(in the rows, 128 means zero)
Here are made-up things, facts about them, and rows of numbers that follow some of those facts. Name the thing behind each unnamed row.

Some things and their rows:
[146 148 155 128  90 153 152 114 127 123 134 116 130 120 119 133 119 114
 137 130 117 137 116 155 100  99 118]: zomus
[130 143 151 113 137 137 109 127  97 137 131 133 128 127 121 149 121 125
 138 120 124 136 132 134 135 127 114]: numu
[109 125 106  97 164 139 144 150 174 159 149 143 133 126 161 159 133 127
 134  88  98 140 101 132 164 138 121]: skuflor
[163 154  44  57 155 153 218 122 124 122 137 115 128 132 136  87 105 167
 136 142 173  67 103 126  73  88 124]: dratigum
[145 169 140 107 126 155 183 102 132 134 163 132 105 126 126 145 112 137
 143 117 150 117 114 156 110 104 122]: momesik
[129 142 147 131 136 138 120 124 112 137 128 131 117 128 123 137 127 121
 137 116 115 139 125 140 134 129 112]: mevan
[131 146 147 131 137 134 121 125 113 136 129 132 117 127 132 140 125 118
 132 115 111 141 123 137 140 127 113]: ragon
[140 153 150 151 162 133 132 117 134 135 152 141 113 135 152 153 122 134
 124 107 116 148 128 172 122 123 121]: bratuk
[183 126  84 117 167 112 134 131 128 122 122 132 136 142 182 146 107 152
 102 122 128 122 131 143  96 106 125]: mibam
[167 111  66 112 143 119 157 155 151 135 132 139 155 141 165 157 103 148
 112 120 140 112 119  99 103 116 129]: duplos
[126 140 146 132 143 135 116 126 110 140 128 134 119 128 125 133 130 121
 137 113 109 139 126 140 145 130 112]: bobrem
[119 136 144 154 134 141 129 141 134 143 142 133 133 132 115 165 126 112
 136 109 123 138 125 119 117 138 114]: truran
[119  91 133 119 138 130 148 106 124 147 136 174 113 133 102 137 148 132
 147  86 126 131 139 185 138 101 140]: droplatrin
[141 103  32  79 126 117 146 141 115 133  98 126 141 127 160  94 123 142
 125 133  86  95 104  91 149 109 119]: plovik
[142 131 150 134 147 124 113 127 116 144 126 122 116 134 105 122 126 115
 134 118 128 141 118 137 150 126 113]: doklik
[200 108 104 111 172 109 115 135 109 126 122 130 143 149 154 157  98 158
 106 125 177 126 149 147  84 103 128]: nelis
[145 135 162 156 157 134 131 141 142 143 160 143 133 143 128 185 114 132
 129 103 163 148 139 145 101 133 123]: legri
[134 164 153 188 187 129 115 106 139 126 162 131 114 139 158 159 134 134
 115 109 101 155 144 206  80 122 117]: stobri

Facts:
bazum θ:buplel, grelekal κ:kleflofon τ:baplis
klevu κ:zadroklas
bredakle θ:nelis κ:zadroklas τ:piflozil ε:momesik, sifi, benik, metruvus
zadrer κ:gregrok τ:tisti ε:brozi, kikliskam
zoror θ:nese κ:kiploplen τ:grelekal
zesum θ:grolo κ:zadroklas τ:zomus
brozi θ:duklesor, balopir κ:bonuk τ:guvoklo
klorimer θ:droplatrin κ:stedin τ:skiplen ε:kiploplen, brozi
geklu κ:foro τ:kaga
droplatrin θ:pomulom κ:stedin τ:flifunum
buplak κ:tostudim τ:gitedri ε:draris, kedire
skires κ:dovu τ:doklik ε:gitedri, bretel
sifi κ:dovu τ:kludim
siper θ:fludregek κ:sifi
zoskos θ:pomulom, droplatrin κ:stedin τ:plasu ε:buplel
pidos κ:kiploplen τ:groskan
tivar κ:zadrer τ:reste
sukun κ:gregrok ε:detretok, bruben
tisti κ:bruben τ:stubatron
kiploplen κ:nipil τ:brozi
gagozek τ:ridrek
kleflofon τ:duplos
bobrem κ:plovik τ:drapo
skiplen κ:trabram τ:kigoten
flezin θ:gradek κ:dovu τ:stotok
toflus θ:zigres κ:zadrer τ:trabram
zofil κ:dovu τ:tremo
tobridro κ:gagozek τ:balopir
plovik κ:tostudim τ:luplar ε:grabu, kapas, zoror
lotim κ:zadroklas τ:pomulom
sela κ:kleflofon τ:bruben
bretel κ:zadrer τ:kikliskam
reste θ:benik κ:foro τ:nonulem ε:stobri, brozi, bratuk, ridrek
noklor θ:fletrur, dratigum κ:gregrok τ:mevan ε:katruk, dovu, flezin
gruzistul κ:foro τ:benik ε:lotim, stedin, flifunum, stelo
skaru θ:truran κ:puvak ε:plasu, pevuk
detretok κ:sifi τ:rusir
gitedri κ:bruben τ:lezo
flifunum κ:bruben τ:buplel
liklok κ:dovu τ:voluklas
stabroves κ:stedin τ:brevibik
gregrok τ:stibra
puvak κ:nipil τ:fiplun
bratuk θ:ragon κ:nipil τ:grolo
zigres κ:zadrer
stume θ:truran κ:puvak τ:zadroklas
stegrak θ:brevibik κ:zadroklas τ:bredakle ε:pilu, klugruk
dratigum θ:digru, piflozil, noklor κ:gregrok τ:sela ε:grabu, pevuk
digru κ:gregrok τ:klonilem ε:bazum, grukis
stuvas θ:legro κ:zozopul τ:toflus
vugil θ:noklor κ:gregrok τ:turur
piflozil θ:digru, dratigum κ:gregrok τ:tetim
paklo κ:sukun τ:taganur
stubatron θ:pletima, plostur κ:zigran τ:zadil ε:taganur, netri
draris κ:kleflofon
pilu θ:fogos κ:foro τ:drekepe
klugruk θ:stume κ:puvak τ:tedok
kapas κ:trabram
betro θ:brozi κ:bonuk
skaplis θ:siper κ:sifi τ:plostur
pidre θ:zigres κ:zadrer τ:vukluk
zozopul τ:stume ε:legri, ridrek
sodrar θ:stotok, turur κ:netri
ristus κ:dovu τ:tugur
vugra κ:netri
balopir θ:brozi κ:bonuk τ:daken ε:stusor, klugruk, pupul, brozi, skuflor
pevuk κ:zigran
luplar θ:skeklomi, siper κ:sifi τ:grese ε:numu, stedin, bruben
drapo κ:sukun τ:lapa
legro κ:zozopul τ:risko ε:toflus, zesum, kapas
plolosko θ:peplu κ:zigran τ:pefus
turur κ:netri τ:klevu ε:numu, nuki
flufek θ:geklu κ:foro τ:zozopul ε:gagozek, nebrur, mevan
fletrur θ:dratigum κ:gregrok τ:duklesor
puzek κ:zozopul
grodra κ:kleflofon τ:tobridro
lofla κ:trabram τ:floklos
leklek θ:stibra, nuki κ:trabram τ:siper
nipil τ:leklek
metruvus θ:nonulem, vugra κ:netri τ:pliklis
peplu θ:zegru κ:zigran ε:fletrur, sifi, skuflor
nese κ:kiploplen ε:bretel, groskan, stume, zadroklas, meplo
meluk θ:grupli, drapo κ:sukun τ:puvak ε:klevu
fludregek θ:detretok, skaplis κ:sifi τ:klorimer
zadroklas κ:zozopul τ:sibro
grupli κ:sukun
stusor θ:grustek, vutazom κ:stedin
kegragra θ:paklo, skebra κ:sukun τ:draris
taguk θ:voluklas κ:zadrer τ:stafofor
baplis κ:bruben τ:dratigum
foro κ:kaga
vogu θ:klorimer κ:stedin τ:fepa ε:stusor, lofla
risko κ:kleflofon τ:flestul ε:trinis, klugruk, pupul, grukis
pefus θ:grutosul κ:dovu τ:flufek ε:grizoke, lapa
tremo κ:nipil τ:fluse
voluklas κ:zadrer
katruk κ:dovu τ:bratuk
grukis θ:fluvel κ:plovik
kedire κ:zigran τ:noklor
ridrek θ:zigres κ:zadrer τ:paklo
tedok κ:foro τ:fogos
stafofor θ:grupli κ:sukun
vukluk θ:sevum, lapa κ:sifi τ:netri
ragon κ:nipil τ:grustek
stibra κ:trabram τ:nipil
bonuk κ:kaga τ:flezin
godo κ:foro ε:gatrer, truran
gritir θ:skuflor κ:foro τ:legro
gradek κ:dovu
plasu κ:bruben τ:betro
skebra θ:stafofor κ:sukun ε:sodrar, tetim, ridrek
skuflor θ:gritir κ:foro
taganur κ:tokli τ:zigran
brevibik κ:zadroklas τ:tiflom
busku κ:foro ε:lapa, lofla
duplos θ:mibam, ragon, fiplun κ:nipil ε:trabram, dovu
stobri θ:klevu κ:zadroklas τ:gregrok
lapa κ:sifi τ:staful
tibrusel κ:taganur τ:liklok ε:sevum, puvak, nonulem, ristus
stedin κ:tostudim τ:geklu
mibam θ:fiplun κ:nipil τ:lofla ε:stuvas, bratuk
grutosul κ:dovu τ:sukun
grabu κ:dovu
trabram κ:tostudim
sozek θ:tobridro κ:gagozek
netri κ:kaga τ:bupun
staful κ:plovik τ:pledren
bupun θ:tremosko κ:stedin τ:nuki ε:grutosul, lotim, zomus, stabroves, metruvus, gregrok, vigek
nebrur θ:pilu κ:foro τ:kegragra
fluse κ:bruben τ:plolosko ε:baplis, doklik, nipil
guvoklo κ:bruben τ:pevuk
duklesor θ:flestul κ:bonuk τ:gatrer ε:grabu, dovu, skuflor
gatrer κ:kaga τ:grizoke
dovu τ:metruvus
klonilem κ:trabram τ:grukis ε:sevum, trinis, kapas
kigoten κ:bruben τ:zoskos
meplo θ:klonilem κ:trabram τ:lelus
stelo κ:kaga τ:skaplis
groskan θ:turur κ:netri τ:zegru
kopel θ:plasu κ:bruben ε:monuk, piflozil
zadil κ:netri τ:flobreke ε:klevu, stabroves, benik
vutazom θ:vogu κ:stedin τ:bazum
flobreke θ:bretel κ:zadrer τ:sesos ε:geklu, draris, vugra
kikliskam κ:gagozek τ:busku
mape θ:plabriplon κ:zozopul
fogos θ:benik κ:foro τ:tremosko ε:grupli, flifunum, zesum, metruvus, skuflor
grolo θ:lelus, brevibik κ:zadroklas
benor θ:pidos κ:kiploplen τ:skana ε:gatrer, pupul, zadroklas
nuki κ:trabram
lelus θ:bupa, nelis κ:zadroklas τ:tibrusel ε:legri
floklos θ:tugur κ:dovu ε:skizos, tetim
pomulom κ:stedin τ:benor
kaga τ:detretok ε:brevibik, mape
rusir κ:zozopul τ:pidos
tiflom θ:skiplen κ:trabram τ:sozek
tetim κ:plovik τ:momesik
nelis θ:stegrak κ:zadroklas τ:grodra ε:sodrar, puflal, tetim
buplel θ:grelekal κ:kleflofon τ:sifi
monuk θ:peplu, pevuk κ:zigran
sovor θ:siper κ:sifi τ:bretel ε:stobri
grustek θ:droplatrin κ:stedin τ:tostudim
tugur θ:grabu κ:dovu τ:kapas
legri θ:stegrak κ:zadroklas
vigek κ:kleflofon τ:feran
numu κ:dovu τ:sovor
doklik κ:trabram τ:lotim
stotok θ:vugra κ:netri τ:buplak
pletima θ:zegru, stubatron κ:zigran τ:stabroves
flestul κ:bonuk τ:droplatrin
trinis κ:taganur τ:digru
sesos θ:trinis κ:taganur ε:betro, zofil, tugur
nonulem θ:zadil κ:netri
pupul κ:kiploplen τ:skires
momesik θ:noklor κ:gregrok τ:kleflofon
grizoke θ:betro κ:bonuk τ:tokli
zigran κ:kleflofon
pledren κ:bruben τ:zoror
pliklis θ:toflus, voluklas, flobreke κ:zadrer ε:doklik
mevan κ:kiploplen τ:nese
lezo θ:metruvus, nonulem κ:netri τ:numu
fepa κ:rusir
drekepe κ:zozopul τ:katruk ε:gagozek, stedin
flopigrim θ:buplel κ:kleflofon τ:gradek
puflal θ:plasu, guvoklo κ:bruben τ:stedin
tremosko θ:vutazom κ:stedin τ:stobri ε:pomulom, droplatrin, kedire, guvoklo
fiplun θ:mibam, ragon κ:nipil ε:sevum, bruben, pupul, sibro, flezin
grita κ:kleflofon τ:trinis
benik θ:pilu κ:foro τ:stuvas
daken κ:nipil τ:grutosul
plostur θ:pevuk κ:zigran τ:mibam ε:betro, zoror, drapo
tokli τ:godo
truran κ:puvak
grelekal κ:kleflofon ε:grustek, tobridro, metruvus
bofas κ:tokli
zonas θ:zoskos κ:stedin ε:stobri, kikliskam
sevum κ:sifi
zegru κ:zigran τ:dretrul ε:vutazom, taganur, stelo
skizos κ:bruben τ:zesum
fluvel κ:plovik τ:pletima ε:vutazom, zomus, sozek, plolosko
plabriplon κ:zozopul ε:grukis
rinuror θ:mevan κ:kiploplen τ:gruzistul ε:lotim, stusor, zoror
kludim κ:tokli τ:sodrar ε:lezo
skana κ:foro τ:fluvel ε:tremo, sifi, zoror
zomus κ:bruben τ:flopigrim
feran θ:zesum κ:zadroklas τ:skeklomi ε:puzek
skeklomi θ:siper κ:sifi τ:gritir
bupa θ:feran κ:zadroklas τ:vigek ε:lotim, brozi
sibro κ:bruben τ:puzek
dretrul κ:kaga τ:pupul ε:gitedri
bruben κ:gregrok τ:kiploplen
grese θ:stelo, dretrul κ:kaga τ:stusor ε:rusir, bruben, siper, pidos

Which thing is each row?
No name comes twice in this set of rows, the named rows included.
[148  74  65  88 160 106 122 112 116 138 128 152 146 139 129 117 129 151
 123 118 140 109 142 151  96  82 144] : zoskos
[144 178 140 104 146 163 197 105 126 131 162 127 102 130 113 124 112 143
 149 121 169 111 114 162  93 107 119] : piflozil
[118 110 135 109 150 128 130 106 128 149 154 164 123 130 116 126 137 132
 142 101 126 136 129 168 143 102 136] : grustek
[115 116 140  88 168 138  88 128 115 144 116 118 118 128 138 144 132 117
 133 102 135 157 120 142 153 141 110] : geklu
[159 100  71 124 139 118 127 156 122 131 113 117 160 143 130 151 112 135
 117 131 142 109 135  91  78 120 120] : plabriplon
[144 157 141 139 107 145 178 115 159 141 179 136 117 132 129 191 107 125
 136 107 145 127 124 129  95 118 125] : stafofor
[190 113  91 111 168 112 125 131 118 127 121 130 140 146 159 150 102 158
 108 125 157 122 141 145  90 102 128] : lelus
[155 102  77 132 144 119 127 156 127 129 116 116 158 142 130 154 115 131
 117 128 138 111 134  95  79 119 119] : nese
[117 160 140 182 159 133 112 109 126 127 140 122 117 130 142 140 141 113
 122 116  76 146 132 174  97 127 109] : kikliskam
[143 145 151 134 141 129 126 128 115 141 129 130 121 129 113 137 124 117
 133 117 103 132 122 142 147 119 111] : brevibik
[181 119  93  99 104 132 137 126 113 111 110 104 159 128 136 126 105 137
 118 150 134 110 127 133  56  78 123] : fluse
[165  98  71  48 190 116 102 143 120 140 114 125 154 136 167 146 111 159
 115 116 136 123 132 141 121 109 124] : flufek
[157 101  63  89 140 114 123 141 102 130  98 121 144 135 144 115 116 142
 120 134 119 108 124 106 119 110 120] : klonilem
[179  91  73  97 136 111 119 141 108 140 128 102 144 148 153 151  98 176
 129 138 153 116 137 149 113 109 125] : luplar

Now the same things, written a new way:
Some things and their rows:
[143 180 110 147 154  57 122 110 171  95 122 137 136 103]: fiplun
[139 181 107 138 151  96 150 121 168 103 127 110 134 114]: benor
[120 110 136 121 156 107 144  78  73 117 129 120 146 146]: benik
[135  78 141 131 133  67 130 133  95 120 128 105 116 154]: droplatrin
[143 118 131 101 141  72 100 105 110 106 126 108 137 147]: gritir
[136 126 127 111 143  87  89 115 113 112 126 112 131 147]: leklek
[118 173 122 130 149  88  75 109 124  98 127 129 113 134]: sesos
[142 122 136  97 141 106 100 117 132 122 124 111 129 152]: staful
[132 121 137 103 142 110  93 118 133 126 122 113 128 149]: fepa
[142  97 138 116 168 100 206 108 128 137 125 135 159 130]: kapas
[135  96 149 107 158 112 182  89  93 117 128 124 140 153]: stelo
[154  90 140 114 147 143 160 113 135 109 113 118 124 137]: kiploplen
[142 105 135 122 165 110 205 107 116 134 124 136 155 137]: grabu
[121 124 135  92 133 141 126 120 116 143 132  96 153 149]: brevibik
[148 109 126 133 152 104 171 110 143 142 126 136 142 140]: detretok
[161  87 146 101 134 128 107 106 154 104 115  92 118 144]: foro
[130 151 132 122 151 109 121 108 139 103 122 132 114 136]: drekepe
[120 119 139 116 157 132 158  98  82 114 124 135 127 153]: vigek

Which thing is each row?
No name comes twice in this set of rows, the named rows included.
[137 146 119 110 136  80  83 115 113  98 125 114 127 146] : feran
[130 172 115 135 150  87 124  94 103  81 125 142 114 135] : bupa
[116 154 142 118 151 117  93  83 121  93 126 130  99 144] : zadil
[128 112 139 102 139 128 145 129 121 149 128  80 130 160] : pomulom
[142 136 139 110 148  88 119 103 159 103 125 114 120 133] : turur
[141 165 123 125 152  79 126 121 176 107 124 138 122 123] : tibrusel
[133 138 133  91 133 106  51 117 139 111 122 106 110 156] : buplak
[139 112 133 106 148 113 158 113 111 123 122 126 136 152] : zofil
[101 132  97 132 134 127 114 135  88 107 127 136 145 173] : puflal
[106 114 115 117 154 126 154 145 122 111 119 139 153 154] : plasu
[113 172 126 141 151 139  93  94 128 116 123 131  92 151] : zegru
[146 127 128 115 149  97 118 112 171 127 125 102 123 145] : dretrul
[125 170 115 120 140  88  69 105 118  99 124 123 123 138] : mibam

